Here is a tiny trained network, its code and every weight. The questions are about switching its units off for an input and a target symbol, where a switched-off unit gives its printed mean instead of its output.

import numpy as np


def w(rows, s, z=0):
    codes = np.array(rows[::2]) - 128.0
    scale = np.full(codes.shape[1], s)
    scale[-1] = z or s
    return codes * scale


def norm(h):
    return h / np.sqrt((h * h).mean(-1, keepdims=True) + 1e-5)


def f(y):
    return np.maximum(y, 0)


def softmax(a):
    e = np.exp(a - a.max(-1, keepdims=True))
    return e / e.sum(-1, keepdims=True)


def log_softmax(a):
    a = a - a.max(-1, keepdims=True)
    return a - np.log(np.exp(a).sum(-1, keepdims=True))


def net(x, mask):
    ids = ['ΘΛΞΨαβδ'.index(c) for c in x.split()]
    T = len(ids)
    res = E[ids] + P[:T]
    u = 0
    for l in range(2):
        r = norm(res)
        for j in range(2):
            rows = slice(3 * j, 3 * j + 3)
            q, k, v = (r @ M[l][rows].T for M in (Q, K, V))
            z = softmax(np.where(np.tri(T) > 0, q @ k.T / 3**0.5, -1e9)) @ v
            o = O[l][rows]
            res = res + np.where(mask[u + j], z, o[:, -1]) @ o[:, :-1]
        u += 2
        y = f(norm(res) @ A[l][:, :-1].T + A[l][:, -1])
        res = res + np.where(mask[u : u + 4], y, B[l][:, -1]) @ B[l][:, :-1]
        u += 4
    return log_softmax(norm(res)[-1] @ U[:, :-1].T + U[:, -1])


Q, K, V, O, A, B = {}, {}, {}, {}, {}, {}
E = w([
[163,254,214,149,162,148,201,136],'Θ',
[71,167,114,200,194,143,82,184],'Λ',
[123,127,60,101,174,247,124,157],'Ξ',
[47,211,169,112,153,226,93,96],'Ψ',
[71,248,97,180,124,137,103,233],'α',
[72,107,74,28,149,74,132,225],'β',
[147,36,126,185,185,217,175,113],'δ',
],0.0072)
P = w([
[122,176,2,129,201,121,215,59],'0',
[99,171,27,141,200,109,189,80],'1',
[86,152,62,135,203,125,175,112],'2',
[97,147,89,127,203,127,157,130],'3',
[95,140,112,121,200,130,143,146],'4',
[103,132,129,112,192,133,136,156],'5',
[106,126,141,110,183,134,125,174],'6',
[112,120,155,102,171,140,116,178],'7',
[118,115,167,101,160,144,110,195],'8',
[130,104,173,100,148,149,106,206],'9',
[140,95,186,93,134,155,103,213],'10',
[145,87,198,95,117,156,94,220],'11',
[153,79,217,91,102,151,84,233],'12',
[165,67,231,82,93,156,74,246],'13',
],0.0068)
Q[0] = w([
[176,113,122,190,107,171,47,107],'0.h1',
[216,96,147,123,47,50,125,87],'0.h1',
[169,183,180,156,186,254,99,225],'0.h1',
[138,135,85,108,74,28,167,55],'0.h2',
[131,159,168,148,140,120,79,99],'0.h2',
[115,221,148,57,215,203,186,254],'0.h2',
],0.008)
K[0] = w([
[189,128,91,125,105,57,165,120],'0.h1',
[141,173,33,178,121,186,132,77],'0.h1',
[82,34,154,1,57,21,133,145],'0.h1',
[89,149,70,158,206,117,119,73],'0.h2',
[175,148,107,164,129,195,121,171],'0.h2',
[112,65,204,102,88,126,76,186],'0.h2',
],0.0085)
V[0] = w([
[157,88,138,98,179,205,128,121],'0.h1',
[82,138,28,32,71,120,188,112],'0.h1',
[94,142,159,68,152,158,57,49],'0.h1',
[228,87,68,67,115,119,228,197],'0.h2',
[91,71,102,204,135,101,41,108],'0.h2',
[157,33,142,161,173,149,253,58],'0.h2',
],0.0044)
O[0] = w([
[172,142,134,198,146,136,126,225,185],'0.h1',
[109,123,189,204,186,112,2,25,252],'0.h1',
[132,178,80,209,62,88,103,122,109],'0.h1',
[42,101,210,67,151,21,80,75,130],'0.h2',
[139,221,174,60,86,164,218,95,18],'0.h2',
[73,140,105,43,119,50,196,246,36],'0.h2',
],0.0041,0.0026)
A[0] = w([
[17,174,149,165,150,148,128,147,184],'0.n1',
[189,63,121,114,153,80,255,141,2],'0.n2',
[88,231,123,101,44,185,83,102,160],'0.n3',
[141,133,123,110,112,119,133,120,78],'0.n4',
],0.0052,0.0015)
B[0] = w([
[195,72,141,56,172,42,162,192,255],'0.n1',
[90,190,155,191,176,234,50,71,143],'0.n2',
[237,78,76,4,214,34,187,178,170],'0.n3',
[171,177,153,151,227,75,194,122,128],'0.n4',
],0.0045,0.0056)
Q[1] = w([
[199,127,124,157,143,164,176,163],'1.h1',
[145,48,179,109,233,95,35,254],'1.h1',
[152,64,73,138,74,117,192,107],'1.h1',
[69,168,59,121,101,99,175,41],'1.h2',
[114,226,99,180,132,166,106,114],'1.h2',
[62,107,69,142,44,55,172,140],'1.h2',
],0.0095)
K[1] = w([
[161,146,122,66,50,113,83,177],'1.h1',
[151,80,223,126,20,149,96,160],'1.h1',
[113,210,112,110,168,49,165,72],'1.h1',
[114,129,52,171,207,75,192,78],'1.h2',
[139,162,24,29,174,127,205,168],'1.h2',
[52,140,107,123,137,119,167,2],'1.h2',
],0.0074)
V[1] = w([
[119,254,150,99,122,100,106,144],'1.h1',
[124,174,193,166,130,154,127,96],'1.h1',
[131,125,107,160,106,180,192,109],'1.h1',
[99,85,134,185,158,109,120,94],'1.h2',
[149,136,145,93,115,188,158,101],'1.h2',
[142,114,146,52,163,136,164,57],'1.h2',
],0.01)
O[1] = w([
[19,83,131,121,124,254,87,137,113],'1.h1',
[63,185,47,51,157,163,114,203,71],'1.h1',
[113,116,151,86,159,68,152,181,1],'1.h1',
[186,202,163,54,104,189,95,185,125],'1.h2',
[87,106,116,204,194,115,140,191,49],'1.h2',
[132,50,172,205,80,140,114,239,138],'1.h2',
],0.0061,0.0044)
A[1] = w([
[99,126,211,158,170,110,130,88,255],'1.n1',
[183,134,87,143,109,163,254,169,63],'1.n2',
[82,104,183,168,182,155,69,12,75],'1.n3',
[119,81,124,236,66,159,127,125,154],'1.n4',
],0.0076,0.0021)
B[1] = w([
[160,64,49,119,137,83,62,82,254],'1.n1',
[96,220,150,88,21,154,123,95,207],'1.n2',
[27,85,165,92,10,71,225,149,244],'1.n3',
[113,255,140,207,41,103,88,151,153],'1.n4',
],0.0065,0.0048)
U = w([
[133,179,167,59,105,56,214,255,29],'Θ',
[129,174,125,231,48,153,89,165,141],'Λ',
[117,95,211,125,119,130,102,89,6],'Ξ',
[73,69,116,131,205,190,99,215,183],'Ψ',
[132,195,83,38,100,204,134,9,62],'α',
[36,55,126,102,74,70,158,93,234],'β',
[203,93,105,137,202,38,107,90,180],'δ',
],0.0056,0.0021)

Each question gives the input, a string of symbols that net reads in full, and the target symbol t.
The units are the heads (3 rows each of Q, K, V and O) and the neurons (one row each of A and B). Each row of codes is followed by its name. A weight is (code - 128) times the scale printed after its matrix; where a second scale follows, it is the last column's (O, A, B and U).
mask holds one flag per unit, layer by layer, with each layer's heads first. A switched-off unit (its flag False) gives its mean, the last column of its rows in O or B, instead of its output. The means were averaged over made-up inputs and are rounded, as every weight is.
A unit's drop is (log p(t) with every unit on - log p(t) with that unit switched off) / (log p(t) with every unit on - log p(t) with every unit switched off).
The circuit of an input: a set's keep is (log p(t) with only the set's units on - log p(t) with every unit switched off) / (log p(t) with every unit on - log p(t) with every unit switched off). Starting from all 12 units, units are removed one at a time, each time the one whose removal leaves the highest keep (on an exact tie, the one counted first), for as long as the keep stays at least 0.8.
units of the circuit, in order: the units of the circuit, biggest drop first
unit that matters most: the unit with the biggest drop
top k neurons: the k neurons with the biggest drops, biggest first
k most important neurons of layer l: the k neurons of layer l with the biggest drops, biggest first
which heads matter: for each layer, one digit per head in row order, 1 if its drop is at least 0.15 and else 0, layers parted by /
input δ α Θ Ψ α α δ Ψ Λ δ, target α: units of the circuit, in order	1.n2; 1.h2; 0.n3; 0.h1
input δ δ δ Ξ Θ Ξ α Λ α, target α: units of the circuit, in order	1.h2
input Λ Ψ Θ Ψ δ Ψ δ Ψ, target Θ: units of the circuit, in order	0.n3; 0.h1
input α Θ Θ Ξ Θ δ β Λ δ δ Λ Λ Λ β, target α: 2 most important neurons of layer 1	1.n3; 1.n1
input Ψ Ψ Ξ Θ Ξ Ψ Ξ Ψ δ Ξ, target Θ: which heads matter	11 / 10
input Λ Λ β α Θ Ξ δ Ψ Ψ, target δ: units of the circuit, in order	0.n3; 1.h1
input α δ δ α Θ Ψ δ Λ, target Θ: units of the circuit, in order	0.h1; 0.h2
input α Θ Ψ Θ Θ α α Θ, target β: units of the circuit, in order	1.h2; 1.n3; 0.h1; 1.h1
input Θ Ψ Θ Θ Λ Θ Λ Ξ Ξ Ψ, target δ: top 2 neurons	0.n3; 1.n3
input Ψ Θ Ξ Ψ α Ξ Θ Ψ Ψ Ψ β Ψ, target β: units of the circuit, in order	1.n3; 1.h2
input Ψ α Ψ δ α δ, target β: top 3 neurons	0.n1; 0.n2; 1.n3
input Ξ Θ Θ Ξ β Θ δ Λ α α Ξ Λ δ, target δ: which heads matter	00 / 10
input Λ Λ α Ψ Ψ Θ δ, target Ψ: units of the circuit, in order	1.h1; 0.h1; 1.n3; 0.n1
input β Ψ Θ α, target α: unit that matters most	0.h1
input Θ Λ α Ψ Λ, target Λ: which heads matter	11 / 10
input δ Λ δ δ, target Θ: top 2 neurons	1.n2; 0.n2
input α Ξ Ξ, target δ: which heads matter	10 / 11
input δ β Θ Θ Ψ Ψ β, target Λ: which heads matter	10 / 11
input Θ Θ Ψ Λ Θ Λ α δ, target β: units of the circuit, in order	0.n1; 1.n3
input Ξ Ψ Θ α Ψ α Λ, target β: which heads matter	00 / 11
